Below are the code and all the weights of a small trained network. Each question names an input and a class and asks about switching units off, where a switched-off unit gives its printed mean instead of its output.

import numpy as np


def w(rows, s, z=0):
    codes = np.array(rows[::2]) - 128.0
    scale = np.full(codes.shape[1], s)
    scale[-1] = z or s
    return codes * scale


def norm(h):
    return h / np.sqrt((h * h).mean(-1, keepdims=True) + 1e-5)


def f(y):
    return y / 2 * (1 + np.tanh(0.7978845608 * (y + 0.044715 * y**3)))


def log_softmax(a):
    a = a - a.max(-1, keepdims=True)
    return a - np.log(np.exp(a).sum(-1, keepdims=True))


def net(x, mask):
    res = np.array(x, float).reshape(1, 3) / 4 @ E
    u = 0
    for l in range(4):
        y = f(norm(res) @ A[l][:, :-1].T + A[l][:, -1])
        res = res + np.where(mask[u : u + 7], y, B[l][:, -1]) @ B[l][:, :-1]
        u += 7
    return log_softmax(norm(res)[-1] @ U[:, :-1].T + U[:, -1])


A, B = {}, {}
E = w([
[121,77,199,183,175,142,52,147,148],'x0',
[97,170,168,1,179,165,132,82,178],'x1',
[110,57,71,50,73,129,78,80,162],'x2',
],0.0089)
A[0] = w([
[50,150,202,130,64,134,162,154,196,2],'0.n0',
[255,41,95,219,110,110,99,137,106,49],'0.n1',
[83,119,62,132,70,84,153,101,91,25],'0.n2',
[131,162,71,75,255,133,127,3,191,159],'0.n3',
[120,51,69,108,98,61,196,143,151,90],'0.n4',
[68,99,185,147,177,36,121,101,136,179],'0.n5',
[150,20,124,130,178,167,52,227,132,135],'0.n6',
],0.0058,0.0044)
B[0] = w([
[163,97,188,86,2,141,93,133,165,98],'0.n0',
[233,121,207,186,133,155,198,99,240,238],'0.n1',
[95,106,196,109,207,26,137,166,150,160],'0.n2',
[196,81,170,153,154,162,199,121,148,253],'0.n3',
[89,83,184,72,106,189,178,174,13,180],'0.n4',
[102,177,83,140,18,226,243,63,122,195],'0.n5',
[31,95,79,72,135,93,209,114,151,230],'0.n6',
],0.0063,0.004)
A[1] = w([
[133,39,144,187,164,231,192,108,161,118],'1.n0',
[39,55,221,217,218,142,1,107,170,177],'1.n1',
[203,231,4,46,101,144,169,152,41,78],'1.n2',
[240,55,80,197,35,165,125,132,184,3],'1.n3',
[195,42,45,111,4,139,47,60,148,148],'1.n4',
[80,239,179,210,178,83,148,195,92,104],'1.n5',
[181,88,93,226,56,35,89,173,65,72],'1.n6',
],0.0067,0.0044)
B[1] = w([
[91,114,85,108,155,154,161,136,98,253],'1.n0',
[81,202,128,116,8,79,124,97,143,205],'1.n1',
[55,141,88,154,91,120,125,124,119,192],'1.n2',
[188,147,144,121,137,88,164,157,148,174],'1.n3',
[170,100,173,156,90,132,92,135,127,199],'1.n4',
[138,80,160,77,116,139,53,159,81,228],'1.n5',
[151,163,109,130,153,70,179,98,203,199],'1.n6',
],0.013,0.0069)
A[2] = w([
[135,142,138,63,182,220,77,57,213,8],'2.n0',
[94,205,191,152,189,67,69,208,18,117],'2.n1',
[178,1,167,95,95,123,38,111,96,22],'2.n2',
[73,145,200,63,242,177,137,59,155,41],'2.n3',
[97,78,111,141,246,151,190,120,41,180],'2.n4',
[92,49,157,195,81,171,113,92,168,46],'2.n5',
[134,240,179,201,194,179,81,192,40,108],'2.n6',
],0.0085,0.0014)
B[2] = w([
[195,179,147,227,145,114,106,168,188,214],'2.n0',
[67,94,206,40,128,210,200,139,149,254],'2.n1',
[235,118,140,43,198,179,40,187,70,227],'2.n2',
[146,185,149,244,119,53,151,159,172,249],'2.n3',
[94,39,121,80,169,98,82,236,72,199],'2.n4',
[143,175,118,29,100,166,71,127,42,184],'2.n5',
[239,191,142,30,31,254,106,77,211,221],'2.n6',
],0.0082,0.0048)
A[3] = w([
[211,68,53,130,119,115,41,54,96,10],'3.n0',
[127,147,88,157,171,170,108,109,159,10],'3.n1',
[160,145,213,232,181,131,101,95,109,35],'3.n2',
[2,183,122,97,88,61,136,71,91,2],'3.n3',
[69,237,141,158,211,91,61,133,214,23],'3.n4',
[115,83,161,107,128,187,117,221,95,218],'3.n5',
[6,111,42,138,84,126,121,128,120,26],'3.n6',
],0.0095,0.0019)
B[3] = w([
[135,180,207,82,89,248,164,148,183,167],'3.n0',
[201,136,135,175,99,134,151,139,134,112],'3.n1',
[91,148,151,131,51,93,190,158,206,159],'3.n2',
[53,142,56,103,41,128,69,58,81,236],'3.n3',
[204,144,170,235,71,85,193,100,147,176],'3.n4',
[139,70,104,87,179,104,47,122,110,254],'3.n5',
[58,175,40,145,105,58,85,130,90,217],'3.n6',
],0.013,0.0062)
U = w([
[185,190,172,210,115,72,221,189,214,216],'0',
[187,126,200,26,72,219,84,192,135,183],'1',
[5,178,62,128,34,97,107,72,81,181],'2',
[111,57,85,88,214,77,79,198,66,214],'3',
[112,119,128,207,190,218,131,53,75,3],'4',
[122,115,126,209,186,192,116,48,67,3],'5',
],0.014,0.0076)

Each question gives the input, the list of numbers given to net, and the class t.
The units are the neurons (one row each of A and B). Each row of codes is followed by its name. A weight is (code - 128) times the scale printed after its matrix; where a second scale follows, it is the last column's (A, B and U).
mask holds one flag per neuron, layer by layer. A switched-off neuron (its flag False) gives its mean, the last column of its row in B, instead of its output. The means were averaged over made-up inputs and are rounded, as every weight is.
A unit's drop is (log p(t) with every unit on - log p(t) with that unit switched off) / (log p(t) with every unit on - log p(t) with every unit switched off).
The circuit of an input: a set's keep is (log p(t) with only the set's units on - log p(t) with every unit switched off) / (log p(t) with every unit on - log p(t) with every unit switched off). Starting from the 12 units with the biggest drops (on a tie, the unit counted first), units are removed one at a time, each time the one whose removal leaves the highest keep (on an exact tie, the one counted first), for as long as the keep stays at least 0.8.
units of the circuit, in order: the units of the circuit, biggest drop first
unit that matters most: the unit with the biggest drop
top k neurons: the k neurons with the biggest drops, biggest first
top k neurons in layer l: the k neurons of layer l with the biggest drops, biggest first
drop when u is switched off: that unit's drop, to one decimal
input [2,-4,-5], class 1: units of the circuit, in order -> 2.n6
input [-7,-5,-8], class 1: units of the circuit, in order -> 1.n5, 2.n6
input [2,1,-2], class 3: units of the circuit, in order -> 0.n5, 1.n1, 2.n4
input [8,2,7], class 2: top 2 neurons in layer 1 -> 1.n1, 1.n5
input [-4,-8,8], class 0: top 4 neurons -> 1.n6, 1.n3, 1.n5, 0.n1
input [-2,-7,6], class 0: top 2 neurons -> 1.n6, 1.n3
input [-6,-2,-6], class 1: top 4 neurons -> 1.n5, 1.n1, 2.n1, 2.n6
input [6,-5,8], class 1: top 2 neurons -> 1.n4, 0.n6
input [6,5,-5], class 2: top 2 neurons -> 1.n1, 0.n1
input [3,-6,5], class 0: top 2 neurons -> 1.n3, 1.n5
input [3,3,0], class 3: top 2 neurons -> 1.n0, 2.n4
input [-3,0,-2], class 3: units of the circuit, in order -> 1.n1, 3.n5
input [8,1,7], class 2: top 4 neurons -> 1.n1, 1.n5, 0.n6, 2.n6
input [1,1,2], class 3: unit that matters most -> 0.n3
input [5,-6,8], class 1: top 2 neurons -> 1.n4, 0.n6
input [5,-6,-1], class 0: top 2 neurons -> 1.n3, 0.n1
input [-2,0,0], class 3: top 2 neurons in layer 0 -> 0.n2, 0.n5
input [2,1,2], class 3: top 2 neurons -> 1.n1, 2.n4
input [-7,-1,8], class 1: top 4 neurons -> 1.n4, 2.n2, 3.n0, 1.n1
input [5,-1,-3], class 2: units of the circuit, in order -> 1.n1
input [3,-2,3], class 3: top 2 neurons in layer 1 -> 1.n0, 1.n1
input [3,0,-3], class 3: top 2 neurons in layer 1 -> 1.n0, 1.n4
input [3,3,-1], class 3: top 2 neurons in layer 0 -> 0.n5, 0.n3
input [-6,3,-6], class 1: top 4 neurons in layer 1 -> 1.n1, 1.n0, 1.n5, 1.n6
input [-1,-6,-5], class 0: drop when 1.n6 is switched off -> 6.4
